Table B holds the same points as the rows below and some others, measured another way and shuffled. Each row below is followed by which row of B it is.
B, 72 x 28:
[[ 275  -53  149 -176  -63 -341  221 -304  120  131  374 -251  259  147
   173  327 -286   53   83 -226 -328 -224 -292  269    3   17 -304 -225]
 [-139 -285  124  -71  -38   66 -426   83  299  240   38  128  169  146
   146  -84  131 -266  209  300  143 -195  219 -288  431   70   50 -240]
 [ 181 -182  430  -31  -99 -282  208 -237  116  163  409  -29   39   92
   -74   70   29 -325  104   -9 -258 -156   19  114   38   17  -95 -243]
 [  28   17  264  108  -66 -196   63 -352    3   50  290   76  120  177
   -42  -79  -90 -135  187  -66 -147 -125  -59  126  -15   34  -69  -42]
 [ 239 -139  124 -113  -83  -55  275   86   27    9  101 -206  -43  -55
    54  329   87 -121 -117   71  -93  -43  -67   13 -115 -162  -82 -138]
 [ -99   57  -57  150   46   51 -200 -220   53   70   67  140  200  161
    15 -151  -64   18  215  -15   56  -97   -4  -45   82  140   18   71]
 [ 146 -309  -93  -71  -69 -213   51 -300  318  140  -48   34  135  124
   295  -20 -262  -25  119 -217   60   19 -111  -81  200    3   -3 -124]
 [ 235   19 -524   31  166  285  127  121   75  -13 -267  -91   81 -172
    82  237    5  238 -113  -88  195  103  -83 -126 -154   31   83  183]
 [ -59 -168   44   77 -160 -273  105 -465  100   23   41   64   37  277
   216 -194 -281  -38  139 -263  -41   40 -216   -4   46  -26  -47  -35]
 [  30  -64   97   20  -79    3  153    2  -43   -9   88  -88  -59   44
     3  108   94 -119  -40   65  -62  -28  -54  -40 -103  -78  -40  -53]
 [   2  125 -242  187   83  164  156  -76  -95  -18   10  -48   21   17
   -83   10   29   95  -23 -116  -31   40 -110  -27 -230  132   10  172]
 [  93  -88 -185   82  -75   42  223  -71  -23 -160 -266   -4 -128  -21
   148   34  -45   54 -102  -79  185  196 -135 -120 -179 -214  100  147]
 [ -74   56  277   64 -211 -108  165 -112 -231 -184  109  -77 -102  155
    46   69   16  -95  -28   77  -88  -20 -178   63 -218 -262  -95    8]
 [  49  -79   74   24  -37   49   80   34    8   28   65  -46  -22   16
   -12   93  128 -131  -17  106  -12  -39   13  -80  -52  -46    4  -49]
 [-146   36 -406  329  161  379 -201  -29   51   13 -283  292   27   -6
   -92 -321  138   31  106   30  346  131  152 -303  -11  188  288  302]
 [ 265   82 -150  -58   80  176   96  191  -23  -39  -34 -169  113 -145
    25  396   92  112  -98  116   60  -67  -54    7 -156 -104  -43   48]
 [-116  310  205   91   12  201 -220  131 -242  -86  216  -39  163   81
  -143  151  203  -15   94  339  -41 -256   21   57 -116  -50 -100   59]
 [ -37   48 -456  154   48  229   40  -38  -33 -112 -317   10    0   14
   135  -26  -65  227  -55 -116  228  159 -152 -170 -157  -15   97  246]
 [  76 -213   33    3  -16  -63   78 -120  188  174  126    7   48   74
    36   -7    9 -170   74  -46  -60  -55   19  -82   94  104    2 -132]
 [  17  241  166   56   37  135  -23   94 -188  -15  284 -127  132   21
  -169  232  182  -29   35  214 -149 -228  -21  106 -175   18 -125    6]
 [  -6 -237  -29   10  -73 -136 -165 -298  265  105  -74  166  165  188
   263 -163 -213  -51  210  -86  154  -18  -29 -133  264  -10   49  -61]
 [  -2    8  -85  120  108  218  -49   81   47  125   89   26   73  -20
  -143    3  204 -101   49  114   13  -82  116 -125  -15  181   54   17]
 [ 109    7  192    1   28  -64  123  -92   28  172  413 -125  135   68
  -135  157   75 -146   76   13 -287 -217  -21  121  -40  168 -149 -154]
 [-324   10  115  265    8  156 -362 -128   20   84   74  304   82  202
  -119 -394  165 -218  269  197  125 -100  205 -203  160  166  139   63]
 [-219   26  270  106   -2  123 -209   63  -37  154  335   31   81  154
  -184  -71  279 -275  148  286 -134 -247  157  -89   83  180  -42 -129]
 [ 382  -32 -366  -77   81  111  349   97   56  -31 -154 -241   30 -190
   118  417  -39  194 -196 -132   47   84 -180   -2 -234  -85  -19   76]
 [ 130  -86 -152 -109  126  185  -11  243  163  247  166 -223  163  -59
   -16  320  175  -42  -33  117 -117 -196   43  -95   62  217  -97 -182]
 [ -44    2  -96   50  -47  109   16   25  -51  -61  -65  -61    5   61
    91   75   36   32  -24   57   60    0  -90  -96  -88  -73  -15   45]
 [  45   16 -128   18   31  154   23   95   -6    5  -13  -97   52   -4
    33  164   79   34  -33   75   36  -47  -47  -77  -80   -2  -18   21]
 [ -69   35  373  -17 -208  -67   30   27 -188 -132  158 -106  -42  143
    55  161  103 -149   -8  247  -80 -127  -88   31 -109 -284 -123  -92]
 [  63 -165 -227   66   15   44  279  -69   92  104    1 -105  -77   17
    14   24   28  -44  -78 -176  -68   88  -94 -116 -111  137   12  -13]
 [ 187 -216  -65 -116   64   83  149  177  204  257  179 -208   56  -68
   -22  283  178 -150  -58   57 -149 -122   52 -103   46  171  -70 -225]
 [ -26  -46 -241  167   65  117  173 -112   35  104   27  -19  -20   44
   -67  -87   45  -17   -6 -156  -54   57  -66 -103 -120  220   33   70]
 [ 189 -317 -270  -19   -5 -147   74 -323  358  125 -186   88  124   71
   300  -73 -292   46  102 -295  164  108 -100 -129  173   28   76  -27]
 [ 158  -24  429 -109 -180 -109  157   92 -122 -113  190 -157  -46    7
    17  331  138 -195  -63  265  -94 -135  -41   87 -126 -346 -115 -147]
 [ 186  -88  -79    0  109   17 -245 -151  287  156  -10  181  313    9
    91   -6  -88  -12  233   29  185 -122  117  -74  242   71   82   -7]
 [ -11  195 -181   73   56  273 -178  133 -113 -124 -139  -13  141  -11
    52  149   72  167   17  187  192  -64  -37  -75  -97  -96   23  173]
 [  57 -344  327  -15 -128 -112  195    1  154  175  229  -22 -149   46
   -61    1  231 -444   -1  130 -133  -46  137 -134   70    6   23 -271]
 [  18  -51 -158  149   28  136  111  -40   18   -1  -82   42  -58   -2
   -36  -52   87  -40  -14  -29   86   85    3 -139 -105   39  103  103]
 [  90  -97 -268  125   65  149  178  -15   75   39 -131   18  -56  -54
   -16  -11   73  -15  -51  -87  100  127   -5 -153 -114   68  115  100]
 [-101  205  -97  233    5  164    3  -99 -200 -163  -70   74    2   68
   -49  -77   34   82   37   21  103   41  -84  -32 -221  -57   58  247]
 [ 177  177    5   76    4   51  248  -31 -185 -137   77 -127   12  -44
   -70  242   36   66  -72   -2  -66  -20 -145  120 -320 -126  -58  125]
 [ -69   40   31  172  -44  168 -143   15  -75 -157 -188  200  -32   18
     9 -112  130  -68   61  227  295   56   92 -164  -54 -205  178  177]
 [ 148   47  -57  -69   74  -63 -133 -180  156  132  175  -55  367   99
   131  171 -189  125  181  -74  -60 -226 -115  103  120  109 -145  -66]
 [  -3   81 -105  127  213  328 -236  153   85  199  144   75  204  -50
  -223   20  275  -88  132  216   38 -187  222 -132   67  293   75   21]
 [ -55  -79 -203   48   91  151 -211  -15  181  173    1   51  190   80
    68  -43   23    0  132   34   86 -102   51 -172  164  200   32  -27]
 [  21 -232  -97    2    5   25  105  -16  180  201   81  -89    5   61
    43   27   65 -136   -4  -54  -84  -28   -8 -149   66  172  -18 -143]
 [ 114   72 -243   46  136  332 -195  219   48  -25 -208   62  138 -134
    20  152  153   83   14  230  298  -28  119 -168   -8  -55  129  144]
 [-154   72 -445   84  299  531 -769  250  267  229 -199  238  449    1
    41  -87  160  125  279  330  404 -224  297 -355  394  324  169  105]
 [  51 -161 -129   71   30  -13 -145 -234  251  112  -89  184  175   91
   149 -150 -129  -20  192  -84  178    2   33 -137  195   67  103   20]
 [  51 -341  201  127 -260 -464  456 -636  117   -3   76  103 -190  249
   147 -300 -285 -230   70 -411 -115  208 -216   25  -70 -102   23  -60]
 [ 157 -197 -195  170   29  -23  484 -223   97   90   20  -18 -173  -31
   -98  -82   22 -121  -84 -304  -97  194  -66  -76 -211  161   91   49]
 [ 171 -359  513 -218 -249 -243  252  100   95   78  253 -202 -147   38
    92  298  178 -424  -84  234 -181 -116   29  -32   54 -271 -112 -397]
 [ -42 -181   56   33  -69 -109 -193 -248  212  103    3  160  155  184
   182 -159 -123  -97  217  -12  114  -62   15 -112  234    4   34  -71]
 [ 109  -27 -445  106  161  283   45   81  100   64 -182   -5   64 -109
     2   67   77  110  -45  -55  165   74    8 -184  -80  150  121  146]
 [   7  142  -58  131  -29  148  -19   -7 -160 -209 -166   55   13    5
    45   53   30   87    1  111  203   41  -60  -45 -180 -221   69  208]
 [  12  -11 -166  126   58  214  -23   52   29    6 -111   65    6  -31
   -29  -14  136  -30   10   86  152   38   62 -167  -55   24  119  110]
 [ 200  -95 -217 -100  142  145  155  181  151  250  190 -278  128  -85
   -33  344  132   -8  -80  -15 -183 -145  -33  -41  -24  255 -117 -164]
 [ 119  -84 -580  249  113  220  245 -139   85  -59 -409  128 -100 -106
    43 -152  -49  148  -81 -277  289  330  -64 -224 -203   65  255  323]
 [-110  -78 -345  134  -16  218  -91    6   28  -98 -383  101  -42   41
   188 -118   -7   95  -15   17  331  167  -46 -276  -22  -95  166  188]
 [ -10  -42  -37  174  -24  -10  307 -181  -47   41  134  -53 -110   76
   -99  -66   47 -101  -27 -168 -155   67 -107  -22 -208  121   -4   37]
 [ -54 -127 -463   68   85   93 -372 -245  311   98 -322  224  313  146
   338 -207 -289  221  236 -149  359   29  -46 -235  300  120  127  123]
 [  83  118    5  -24    5  102   67  109 -111  -40  110 -185   87   -1
     0  298   87   46  -51  120  -76 -129 -104   44 -161  -63 -114   -3]
 [ -69   15   18  -20  -68  114  -93  126  -65  -50   -8  -99   52   78
   109  161   82   -4  -12  193   45  -98  -59  -88  -27 -116  -61  -27]
 [ -22  169  116  -50  -72   43   29   90 -200  -78  211 -263  100  107
    45  326   46   63  -37  146 -175 -204 -188  103 -166 -100 -227  -58]
 [-113  138 -128  222  -23  176  -61  -73 -156 -191 -201  137  -24   59
    16 -125   32   72   36   67  231   99  -49 -113 -167 -141  121  257]
 [  45   72  -12  109  -38  123   25   13  -96 -144 -114   44  -21  -12
    14   60   78    5  -14  121  155   37  -22  -63 -153 -184   79  145]
 [-129  164  146  153  -92   72  -23  -56 -226 -169   41   32  -21  123
   -36  -13   70  -30   42  149   31  -37  -74    4 -177 -154   -8  121]
 [  94  -47 -304  173   38  163  153  -62   23  -92 -278   91  -81  -65
    34  -58   11   59  -53  -93  238  210  -25 -163 -165  -62  186  223]
 [ 104  292   78   64   81   51  275  -22 -235   38  460 -300  117   31
  -242  323   99   45  -47  -39 -415 -222 -186  251 -344  173 -252  -13]
 [ -61   78  267   33 -163  -39   65  -26 -205 -149  132  -91  -33  129
    28  125   62  -80   -6  165  -71  -88 -119   48 -154 -225  -99  -16]
 [ -23 -157 -133   51   -5  -26 -238 -244  241   94 -124  194  204  147
   221 -174 -169   11  218  -63  212  -17    9 -163  246   36   84   13]]
Rows of B count from 0, top down.

[-112  -52  -75   35 -106  -79   39  -62   87  414  -57  151  -86 -312
 -125 -172  -57 -169  -77  -20  -45  538  -36  -21  200   18   33  -33
  113  -74   44  -76  120   -5   54] : 67
[ -24  123  -31 -142  199   63   44  -84   69   -1 -166   -5   -3   11
 -157  -31  -40   22  -63  -26 -116 -244  -58   51  -18  183   44   59
  -37   22   26   96   22 -102   73] : 53
[ 122 -445 -192  107 -400 -245  122   69  368  114 -158  340  229 -305
   97 -105   60   79  334  184  -26  632 -202 -132  215 -390  -41 -472
  133   68  225 -134  217  134  -22] : 62
[  68  -82 -154   23   -6  -64   52  170   82 -240   58  -99  269   38
  251  -12  269  -57   63  -43   75  117  111 -140 -179  -48  -13 -122
 -237   53   -7   21  281  119  -81] : 7
[   4   62  -43    1  349   54 -103   39  210  -31 -109 -230   68   26
  -35  -92  126 -152   69  -71 -143   42  167  -82 -125   97  -39  124
 -142  -41  -23   60  165  -16  -34] : 43
[ 213  -30 -143  -86  -11   87  -35   47  119   94  -62    0  -89  -77
  197  170  -43  -73  100  104   80  213  -99   47   12 -100  -84  125
  173   58   65   -7 -113 -126   49] : 21
[ 149  -49  -57  -69  -35   91  -56 -119  195  417 -192  134 -389 -295
  -79   99 -280  -57   83  135 -155  377 -185  137  285  -91  -85  162
  409  -75  139  -69 -307 -242  147] : 23
[-159   84 -125   -5   46  -26   43   59   62  199   60 -172  110  -84
   -3  -19  206 -300   13 -111  -19  338   61  -42  -52   46  -23  125
  -46 -112 -178  -22  243  179  -15] : 36
[-114  -94 -117    0 -188 -133  147   -6  100  156  -39  144  122 -192
  -64 -101   82  -56   17  -10  -48  314  -95  -45  107  -42   35 -185
    8  -37   18  -46  214  123   21] : 66
[ 150   30  -65  -98   98  112  -24    5  113  -30  -90  -97 -220  -49
   55  167  -48    3   60   26 -185  -20  -14   71   19  -14  -81  159
  104  -80   31   25 -203 -152   72] : 22
[-109  124  -75 -110  -13    1  144    6  -94  -73   52  -55    1  -19
  -24   27  113  -27 -160 -115  -88 -122    9   24  -54  154   60   22
 -126  -84  -92   43   83   41   42] : 59
[ 174  158 -133 -144  182  221  -88   72   93  104    0 -300 -205   37
  215  363   22 -238  129   31  -12  103  -35  129  -85  -42 -164  452
  219  -70 -139   20 -236  -90   51] : 44
[ 224 -136  -27   -2  -87   26  -20  -18   49   -7  -84  174 -315 -235
   96  -33 -181  138  -96   59 -126  184   32    7  154  -29    2  -80
   71  -15  256  -32 -208 -288   79] : 60
[-105   45 -102  -38  -28  -19   79   19   46  135   23  -89  -19 -116
  -19   26  112 -155   -7  -77 -111  222    6    6   20   27  -14   66
    9 -132 -108  -23  101   90   28] : 64
[ -43  135   86  -65  263   59   -6 -122  -48  -58 -121    8 -240  -88
 -230 -211 -124   89 -309 -129 -254 -261  163    5   30  330  113   38
 -181  -71  120  102  -40 -261   82] : 8
[  27  -65  -40  -73   75  -47   78  -73  195  -90 -242  152  108  -49
 -157 -129  -36  160   32   45 -143 -169  -99  -30   41   60   57 -204
  -67   77  163   67  106  -80   42] : 20
[-135  196 -123 -153   40   41  112    1  -65   85   36 -104   97   32
   -2   92  120 -172  -96  -79   67  -38  -73   63  -91  144   27  151
  -27  -15 -170   50  132   83   45] : 63
[  67  -64 -141 -107 -155  -37  137    1   75   10  -85  155   86  -75
   58   66    2   55   44   81   55   53 -192   31   46  -55   11 -122
   70   82   69    9   42  -13   53] : 13
[  20 -237 -230   11 -259 -165  152  103  285   58  -81  110  357 -114
  118   38  206  -60  320  106   51  402 -204  -80   36 -284  -58 -266
   67   53    7  -72  284  252  -40] : 47
[ 207 -217 -121   -3 -176  -65   65   59  126 -105  -87  209   51 -134
  190  -24  -20  137   57  111   60  183  -74  -62   50 -138    5 -243
    0  120  219  -15   38  -97   11] : 39
[-159  180    1    4  131   56  -21  -28  -79  245   96 -197 -325 -199
 -113  -57   25 -253 -228 -201 -243  278  210   27   60  200    4  271
  -27 -285 -128  -23  -25  -49   62] : 40
[  -9   81 -219 -344 -231  -42  342  -70  -77 -142 -130  328  475  172
   32  153   19  204  -42  141  388 -511 -517  119 -106   76  136 -242
   14  375   24  138  188   54   88] : 52
[  23   34  -29    5  344   26  -93   16  185  -57 -147 -113  131   17
  -41 -191   81  -82   -4  -58  -57   -8  161 -112 -127  145   11   20
 -201   66   73   84  218  -72  -32] : 61
[ 370 -287 -249  -74 -209  -31   55  143  301 -172 -151  155  272    8
  380  229   71  121  384  268  203  165 -275  -32  -40 -363 -115 -213
  147  247  178  -15   21   -3  -17] : 26
[  12    2 -106 -123 -128  -15  152  -19   -6  -29  -39   93   -4  -70
   12   73    6   64  -50   15  -34  -46 -136   50   36   25   37  -65
   23    4   18   18   -6  -26   68] : 9
[ 200  -55 -214  -54  128   93 -108  114  387  188 -135 -193  150    8
  219  262  117 -267  437  154   88  395 -141   15  -71 -263 -207  227
  255   61  -67  -23   30   76  -23] : 48
[ 306  -60 -211 -195  -91   68  106  101   90 -312  -86   57  207  154
  342  302   60  147  171  173  219 -250 -241   49 -157 -139  -55  -64
   39  244   82   77  -49  -69   23] : 31
[ 156 -173  -43   83  -82  -23  -29   50  130   24  -25   21 -280 -263
  103  -32  -30    8   25    1 -244  394  136  -51  145 -114  -56  -47
   38 -152  152  -79 -111 -127   30] : 10
[-203  256  -40  -48  183   55   30   32 -143   47  152 -296  -99  -22
  -39  -23  178 -257 -243 -248 -141   34  230   -4 -116  270   36  257
 -195 -207 -226   40  125   60   14] : 41
[-179  257 -101  -67  167  115  -51  -13   10  475   74 -272 -164 -126
  -61   95   61 -465  -55 -125  -36  421   37   81   10  125  -66  453
  162 -195 -265  -29   30   67   55] : 16
